Below are the code and all the weights of a small trained network. Each question names an input and a target symbol and asks about switching units off, where a switched-off unit gives its printed mean instead of its output.

import numpy as np


def w(rows, s, z=0):
    codes = np.array(rows[::2]) - 128.0
    scale = np.full(codes.shape[1], s)
    scale[-1] = z or s
    return codes * scale


def f(y):
    return y / 2 * (1 + np.tanh(0.7978845608 * (y + 0.044715 * y**3)))


def softmax(a):
    e = np.exp(a - a.max(-1, keepdims=True))
    return e / e.sum(-1, keepdims=True)


def log_softmax(a):
    a = a - a.max(-1, keepdims=True)
    return a - np.log(np.exp(a).sum(-1, keepdims=True))


def net(x, mask):
    ids = ['ΓΣΨαβδεζηλμπτφω'.index(c) for c in x.split()]
    T = len(ids)
    res = E[ids] + P[:T]
    u = 0
    for l in range(3):
        q, k, v = (res @ M[l].T for M in (Q, K, V))
        z = softmax(np.where(np.tri(T) > 0, q @ k.T / 3**0.5, -1e9)) @ v
        res = res + np.where(mask[u], z, O[l][:, -1]) @ O[l][:, :-1]
        u += 1
        y = f(res @ A[l][:, :-1].T + A[l][:, -1])
        res = res + np.where(mask[u : u + 8], y, B[l][:, -1]) @ B[l][:, :-1]
        u += 8
    return log_softmax(res[-1] @ U[:, :-1].T + U[:, -1])


Q, K, V, O, A, B = {}, {}, {}, {}, {}, {}
E = w([
[74,167,29,158,182,151,159,169,82,154],'Γ',
[168,141,185,91,103,180,128,102,154,166],'Σ',
[67,157,178,56,149,114,160,120,132,147],'Ψ',
[189,154,141,107,152,122,162,114,107,183],'α',
[82,124,173,118,208,105,166,145,162,226],'β',
[111,118,95,111,146,147,187,86,152,225],'δ',
[131,170,111,112,64,157,136,83,98,188],'ε',
[203,201,93,98,181,153,93,59,130,159],'ζ',
[128,107,126,238,161,125,125,170,195,121],'η',
[152,221,137,119,183,77,68,128,121,149],'λ',
[85,105,123,179,96,74,84,162,101,185],'μ',
[61,130,48,89,92,138,111,115,122,134],'π',
[202,170,85,97,1,177,137,198,98,24],'τ',
[94,182,102,124,143,103,50,171,171,163],'φ',
[125,105,57,120,203,188,181,144,178,102],'ω',
],0.019)
P = w([
[191,115,191,94,2,110,178,164,195,204],'0',
[205,165,167,126,51,119,170,104,185,207],'1',
[194,192,145,147,65,137,158,88,179,200],'2',
[163,200,134,149,134,130,163,60,153,186],'3',
[127,198,121,142,142,149,144,87,136,178],'4',
[77,192,109,144,128,187,146,122,122,150],'5',
[44,199,94,148,133,208,145,139,101,124],'6',
[35,217,100,144,184,193,147,123,79,131],'7',
[27,215,91,142,189,225,140,142,55,128],'8',
],0.008)
Q[0] = w([
[144,114,90,121,160,85,72,115,113,116],'0.h1',
[98,194,99,130,136,97,150,146,176,183],'0.h1',
[109,255,125,124,107,227,187,124,127,227],'0.h1',
],0.01)
K[0] = w([
[113,85,158,147,49,65,106,169,167,177],'0.h1',
[96,138,33,178,193,170,109,128,81,117],'0.h1',
[54,181,104,211,193,226,81,174,2,82],'0.h1',
],0.0064)
V[0] = w([
[133,80,198,130,126,163,255,151,91,184],'0.h1',
[135,113,77,90,158,180,140,130,169,121],'0.h1',
[101,98,108,93,102,115,203,167,198,97],'0.h1',
],0.0077)
O[0] = w([
[93,107,147,209,164,176,185,97,128,99,207],'0.h1',
[165,69,67,91,184,139,99,100,124,163,251],'0.h1',
[183,109,73,202,151,99,84,12,161,168,146],'0.h1',
],0.011,0.0022)
A[0] = w([
[177,156,164,108,79,241,116,103,123,156,149],'0.n1',
[62,174,124,142,154,75,102,77,86,105,183],'0.n2',
[115,145,88,159,196,92,50,169,134,236,113],'0.n3',
[152,143,175,92,217,205,189,87,85,110,151],'0.n4',
[158,144,254,48,127,128,175,167,135,57,137],'0.n5',
[114,178,74,178,159,176,107,177,28,153,255],'0.n6',
[61,117,130,103,153,64,170,136,179,188,174],'0.n7',
[79,203,187,240,152,104,152,150,139,125,162],'0.n8',
],0.0063,0.0035)
B[0] = w([
[69,80,112,140,130,68,137,117,161,186,255],'0.n1',
[88,94,120,139,129,132,51,78,203,89,145],'0.n2',
[151,111,76,142,50,149,130,139,122,49,171],'0.n3',
[45,49,152,134,120,254,192,113,137,120,223],'0.n4',
[196,173,120,172,198,175,125,108,145,184,176],'0.n5',
[99,188,37,104,112,90,206,114,129,106,209],'0.n6',
[154,175,49,117,123,143,109,89,136,161,173],'0.n7',
[126,145,95,209,197,170,95,149,162,153,171],'0.n8',
],0.0084,0.008)
Q[1] = w([
[188,199,55,158,73,139,152,77,166,119],'1.h1',
[146,159,145,139,175,97,147,108,105,133],'1.h1',
[94,184,62,133,108,166,169,165,254,191],'1.h1',
],0.0084)
K[1] = w([
[173,163,2,174,114,177,170,154,70,39],'1.h1',
[93,129,146,152,82,87,139,157,49,152],'1.h1',
[69,142,73,123,142,144,124,152,41,115],'1.h1',
],0.008)
V[1] = w([
[52,124,183,69,232,60,87,99,166,166],'1.h1',
[89,211,11,148,147,139,111,87,144,208],'1.h1',
[120,120,177,29,254,158,144,139,204,82],'1.h1',
],0.0054)
O[1] = w([
[52,166,126,104,160,201,138,59,186,131,83],'1.h1',
[116,141,157,175,245,2,63,108,133,129,251],'1.h1',
[235,46,121,153,80,156,237,62,214,68,97],'1.h1',
],0.0084,0.017)
A[1] = w([
[180,101,46,156,162,130,174,102,77,179,126],'1.n1',
[102,193,254,145,92,84,109,50,119,172,248],'1.n2',
[129,102,22,148,110,119,118,164,216,52,49],'1.n3',
[29,117,225,139,186,118,151,77,129,140,55],'1.n4',
[140,77,110,160,131,89,104,158,158,178,122],'1.n5',
[185,174,157,87,116,92,57,150,102,91,218],'1.n6',
[116,190,133,210,171,67,136,159,169,143,157],'1.n7',
[117,203,138,142,100,95,24,25,148,106,167],'1.n8',
],0.006,0.0017)
B[1] = w([
[91,103,225,129,75,16,186,140,91,125,170],'1.n1',
[83,138,88,100,123,172,82,105,172,126,204],'1.n2',
[157,149,159,93,83,156,94,112,129,77,141],'1.n3',
[96,65,80,186,68,114,135,141,98,174,226],'1.n4',
[78,221,180,110,254,136,117,115,110,61,176],'1.n5',
[125,127,75,162,150,175,45,155,184,161,171],'1.n6',
[186,189,18,147,112,118,176,125,153,81,253],'1.n7',
[69,126,193,110,105,139,153,146,172,88,197],'1.n8',
],0.0062,0.015)
Q[2] = w([
[87,116,92,198,254,59,142,119,155,178],'2.h1',
[117,77,151,134,100,188,162,102,104,85],'2.h1',
[132,146,74,122,108,96,206,78,135,195],'2.h1',
],0.0094)
K[2] = w([
[89,161,11,54,97,61,255,133,74,39],'2.h1',
[66,127,222,190,175,249,150,50,95,214],'2.h1',
[127,185,40,103,209,234,126,78,25,40],'2.h1',
],0.0047)
V[2] = w([
[198,103,99,160,98,138,132,179,126,151],'2.h1',
[85,108,110,81,15,167,99,158,151,129],'2.h1',
[104,93,111,102,111,95,176,109,55,254],'2.h1',
],0.0085)
O[2] = w([
[246,122,43,205,183,176,114,53,72,126,101],'2.h1',
[117,101,215,206,146,125,131,59,152,254,6],'2.h1',
[43,62,85,88,225,103,171,136,68,146,100],'2.h1',
],0.0097,0.017)
A[2] = w([
[170,196,196,87,158,153,170,109,188,66,163],'2.n1',
[174,154,124,218,154,136,62,121,50,54,43],'2.n2',
[108,109,154,3,97,70,169,36,174,162,170],'2.n3',
[104,136,214,53,37,45,111,186,73,145,213],'2.n4',
[205,240,63,20,109,153,49,82,124,102,135],'2.n5',
[163,207,237,184,76,76,125,45,131,146,40],'2.n6',
[163,158,41,152,136,55,147,233,173,49,176],'2.n7',
[159,81,99,112,110,159,245,144,31,147,254],'2.n8',
],0.005,0.0032)
B[2] = w([
[219,164,159,61,107,64,122,185,57,237,147],'2.n1',
[34,148,157,10,96,97,146,92,116,86,164],'2.n2',
[240,105,176,49,104,119,149,80,126,111,148],'2.n3',
[168,127,162,116,114,185,24,117,113,128,152],'2.n4',
[146,68,133,221,100,103,211,133,68,143,210],'2.n5',
[112,2,107,139,160,73,127,244,167,100,139],'2.n6',
[120,80,141,84,118,199,70,110,132,168,253],'2.n7',
[221,196,200,169,194,170,25,153,125,76,142],'2.n8',
],0.007,0.031)
U = w([
[118,56,102,101,181,56,130,181,118,99,4],'Γ',
[151,69,55,105,146,186,89,132,188,122,33],'Σ',
[124,9,168,108,108,254,102,149,81,172,150],'Ψ',
[191,22,171,135,144,20,120,54,144,10,172],'α',
[90,83,151,128,65,88,209,87,180,81,247],'β',
[92,227,155,160,131,197,140,172,111,125,153],'δ',
[59,111,163,123,145,46,194,186,81,165,67],'ε',
[191,158,99,1,194,120,165,127,151,202,116],'ζ',
[132,44,133,181,152,35,121,169,162,93,54],'η',
[169,140,88,103,125,121,186,177,156,175,102],'λ',
[180,129,55,163,165,79,53,23,93,145,231],'μ',
[128,146,200,170,184,131,148,154,101,50,251],'π',
[154,139,138,132,73,179,153,83,118,96,187],'τ',
[144,171,157,59,148,85,73,93,179,131,109],'φ',
[135,98,139,128,137,97,134,127,129,115,47],'ω',
],0.0052,0.0038)

Each question gives the input, a string of symbols that net reads in full, and the target symbol t.
The units are the heads (3 rows each of Q, K, V and O) and the neurons (one row each of A and B). Each row of codes is followed by its name. A weight is (code - 128) times the scale printed after its matrix; where a second scale follows, it is the last column's (O, A, B and U).
mask holds one flag per unit, layer by layer, with each layer's heads first. A switched-off unit (its flag False) gives its mean, the last column of its rows in O or B, instead of its output. The means were averaged over made-up inputs and are rounded, as every weight is.
A unit's drop is (log p(t) with every unit on - log p(t) with that unit switched off) / (log p(t) with every unit on - log p(t) with every unit switched off).
The circuit of an input: a set's keep is (log p(t) with only the set's units on - log p(t) with every unit switched off) / (log p(t) with every unit on - log p(t) with every unit switched off). Starting from the 12 units with the biggest drops (on a tie, the unit counted first), units are removed one at a time, each time the one whose removal leaves the highest keep (on an exact tie, the one counted first), for as long as the keep stays at least 0.8.
units of the circuit, in order: the units of the circuit, biggest drop first
unit that matters most: the unit with the biggest drop
top k neurons: the k neurons with the biggest drops, biggest first
k most important neurons of layer l: the k neurons of layer l with the biggest drops, biggest first
input Σ ε Ψ, target ε: units of the circuit, in order -> (2.h1)
input π τ Σ ω τ Σ Σ τ ε, target μ: units of the circuit, in order -> (2.h1 1.h1)
input Ψ Σ Σ β Ψ ε Σ, target ε: units of the circuit, in order -> (2.h1 2.n7)
input Γ Σ Σ Ψ Σ ω β, target Γ: units of the circuit, in order -> (2.h1 1.h1 0.h1)
input Ψ β ζ, target ζ: units of the circuit, in order -> (0.h1 1.n4 2.n1)
input η ε β Σ Σ Σ ω Ψ τ, target α: top 2 neurons -> (0.n3 0.n1)
input π Σ Ψ Ψ η δ, target τ: top 4 neurons -> (1.n7 0.n8 2.n5 0.n4)
input Σ Ψ ε Ψ Σ Γ, target Γ: units of the circuit, in order -> (1.h1 2.h1)
input τ Ψ τ Ψ Σ Ψ Ψ Ψ, target β: units of the circuit, in order -> (1.h1 2.h1 0.n4)
input β Σ Σ β φ, target η: top 3 neurons -> (2.n6 0.n3 2.n5)
input τ Σ η Σ Σ Σ Σ Ψ ζ, target ζ: units of the circuit, in order -> (0.h1 1.h1 2.n1)
input Σ ζ Γ Σ Ψ Σ α τ, target Γ: 2 most important neurons of layer 0 -> (0.n6 0.n3)
input Σ Σ Ψ, target β: units of the circuit, in order -> (1.h1 2.h1)
input τ Ψ Σ τ Σ α, target μ: units of the circuit, in order -> (2.h1)
input τ Σ ε Σ μ, target δ: top 2 neurons -> (1.n7 0.n6)
input τ Σ Σ Ψ Ψ ε Σ Σ ω, target α: units of the circuit, in order -> (1.h1 1.n1 0.h1)
input μ τ τ μ τ Σ, target μ: units of the circuit, in order -> (2.h1 1.h1)
input ε Ψ Σ, target ε: units of the circuit, in order -> (2.h1 1.h1)
input Σ ω ω ε β, target α: units of the circuit, in order -> (0.h1 0.n3 1.h1 1.n1)
input τ ζ Σ Σ λ Σ, target λ: top 2 neurons -> (0.n5 1.n7)
input α Σ Σ Ψ Ψ δ τ ω μ, target α: unit that matters most -> 0.n3
input Ψ μ π Σ Σ Ψ Σ, target β: top 2 neurons -> (2.n7 0.n4)
input Ψ Ψ π β λ Ψ, target λ: top 4 neurons -> (1.n7 0.n5 0.n6 2.n1)
input τ α Γ, target Γ: top 2 neurons -> (2.n5 0.n6)
input Σ φ Ψ, target η: top 2 neurons -> (2.n6 0.n3)
input λ τ Σ Σ Σ Ψ Σ φ Σ, target η: 2 most important neurons of layer 0 -> (0.n3 0.n5)
input Ψ η α, target τ: unit that matters most -> 1.n7
input Σ Σ λ ε Ψ Σ ε, target ε: top 2 neurons -> (0.n6 1.n6)
